Here is a tiny trained network, its code and every weight. The questions are about switching its units off for an input and a class, where a switched-off unit gives its printed mean instead of its output.

import numpy as np


def w(rows, s, z=0):
    codes = np.array(rows[::2]) - 128.0
    scale = np.full(codes.shape[1], s)
    scale[-1] = z or s
    return codes * scale


def f(y):
    return y / 2 * (1 + np.tanh(0.7978845608 * (y + 0.044715 * y**3)))


def log_softmax(a):
    a = a - a.max(-1, keepdims=True)
    return a - np.log(np.exp(a).sum(-1, keepdims=True))


def net(x, mask):
    res = np.array(x, float).reshape(1, 5) / 4 @ E
    y = f(res @ A[0][:, :-1].T + A[0][:, -1])
    res = res + np.where(mask, y, B[0][:, -1]) @ B[0][:, :-1]
    return log_softmax(res[-1] @ U[:, :-1].T + U[:, -1])


A, B = {}, {}
E = w([
[126,132,135],'x0',
[254,9,89],'x1',
[181,131,233],'x2',
[128,131,132],'x3',
[174,168,107],'x4',
],0.0064)
A[0] = w([
[71,46,118,239],'neuron 0',
[223,32,119,13],'neuron 1',
[78,199,143,95],'neuron 2',
[141,100,219,90],'neuron 3',
[205,8,148,16],'neuron 4',
[7,35,84,186],'neuron 5',
[108,202,150,9],'neuron 6',
[87,20,255,187],'neuron 7',
[190,14,116,81],'neuron 8',
[135,101,152,24],'neuron 9',
[189,146,186,185],'neuron 10',
[207,158,244,187],'neuron 11',
[144,131,147,7],'neuron 12',
[175,44,127,18],'neuron 13',
[214,133,219,155],'neuron 14',
[156,140,152,94],'neuron 15',
[123,146,144,3],'neuron 16',
[34,188,155,87],'neuron 17',
[148,208,47,80],'neuron 18',
],0.0087,0.0038)
B[0] = w([
[173,204,59,221],'neuron 0',
[62,72,206,245],'neuron 1',
[64,91,206,207],'neuron 2',
[171,203,60,144],'neuron 3',
[58,60,161,244],'neuron 4',
[235,176,73,233],'neuron 5',
[123,117,204,145],'neuron 6',
[223,214,55,211],'neuron 7',
[92,3,187,255],'neuron 8',
[83,72,146,100],'neuron 9',
[80,170,56,192],'neuron 10',
[152,240,32,231],'neuron 11',
[101,63,152,93],'neuron 12',
[82,99,218,179],'neuron 13',
[61,112,49,214],'neuron 14',
[89,173,56,119],'neuron 15',
[83,62,202,94],'neuron 16',
[85,40,193,248],'neuron 17',
[113,156,92,150],'neuron 18',
],0.0065,0.0039)
U = w([
[148,150,143,239],'0',
[128,161,78,171],'1',
[60,92,254,4],'2',
[166,154,129,132],'3',
],0.0078,0.0042)

Each question gives the input, the list of numbers given to net, and the class t.
The units are the neurons (one row each of A and B). Each row of codes is followed by its name. A weight is (code - 128) times the scale printed after its matrix; where a second scale follows, it is the last column's (A, B and U).
mask holds one flag per neuron, in row order. A switched-off neuron (its flag False) gives its mean, the last column of its row in B, instead of its output. The means were averaged over made-up inputs and are rounded, as every weight is.
A unit's drop is (log p(t) with every unit on - log p(t) with that unit switched off) / (log p(t) with every unit on - log p(t) with every unit switched off).
The circuit of an input: a set's keep is (log p(t) with only the set's units on - log p(t) with every unit switched off) / (log p(t) with every unit on - log p(t) with every unit switched off). Starting from the 12 units with the biggest drops (on a tie, the unit counted first), units are removed one at a time, each time the one whose removal leaves the highest keep (on an exact tie, the one counted first), for as long as the keep stays at least 0.8.
units of the circuit, in order: the units of the circuit, biggest drop first
k most important neurons: the k neurons with the biggest drops, biggest first
drop when u is switched off: that unit's drop, to one decimal
input [8,6,1,-2,6], class 2: units of the circuit, in order -> (neuron 1; neuron 8; neuron 4)
input [6,-7,-5,-6,1], class 2: 2 most important neurons -> (neuron 17; neuron 2)
input [3,3,7,-3,7], class 1: units of the circuit, in order -> (neuron 11; neuron 14; neuron 10)
input [-2,4,7,0,1], class 1: most important neuron -> (neuron 11)
input [4,5,-1,2,0], class 2: units of the circuit, in order -> (neuron 8; neuron 1; neuron 4)
input [-4,5,8,1,0], class 1: units of the circuit, in order -> (neuron 11; neuron 14)
input [5,-6,7,1,-7], class 1: units of the circuit, in order -> (neuron 7; neuron 11)
input [-8,8,7,-1,7], class 2: 2 most important neurons -> (neuron 1; neuron 8)
input [6,8,-7,3,5], class 2: drop when neuron 3 is switched off -> 0.0
input [3,1,7,0,6], class 1: drop when neuron 10 is switched off -> 0.1
input [5,7,-5,-3,-4], class 2: drop when neuron 13 is switched off -> 0.2
input [4,5,-3,-4,5], class 2: drop when neuron 5 is switched off -> 0.2
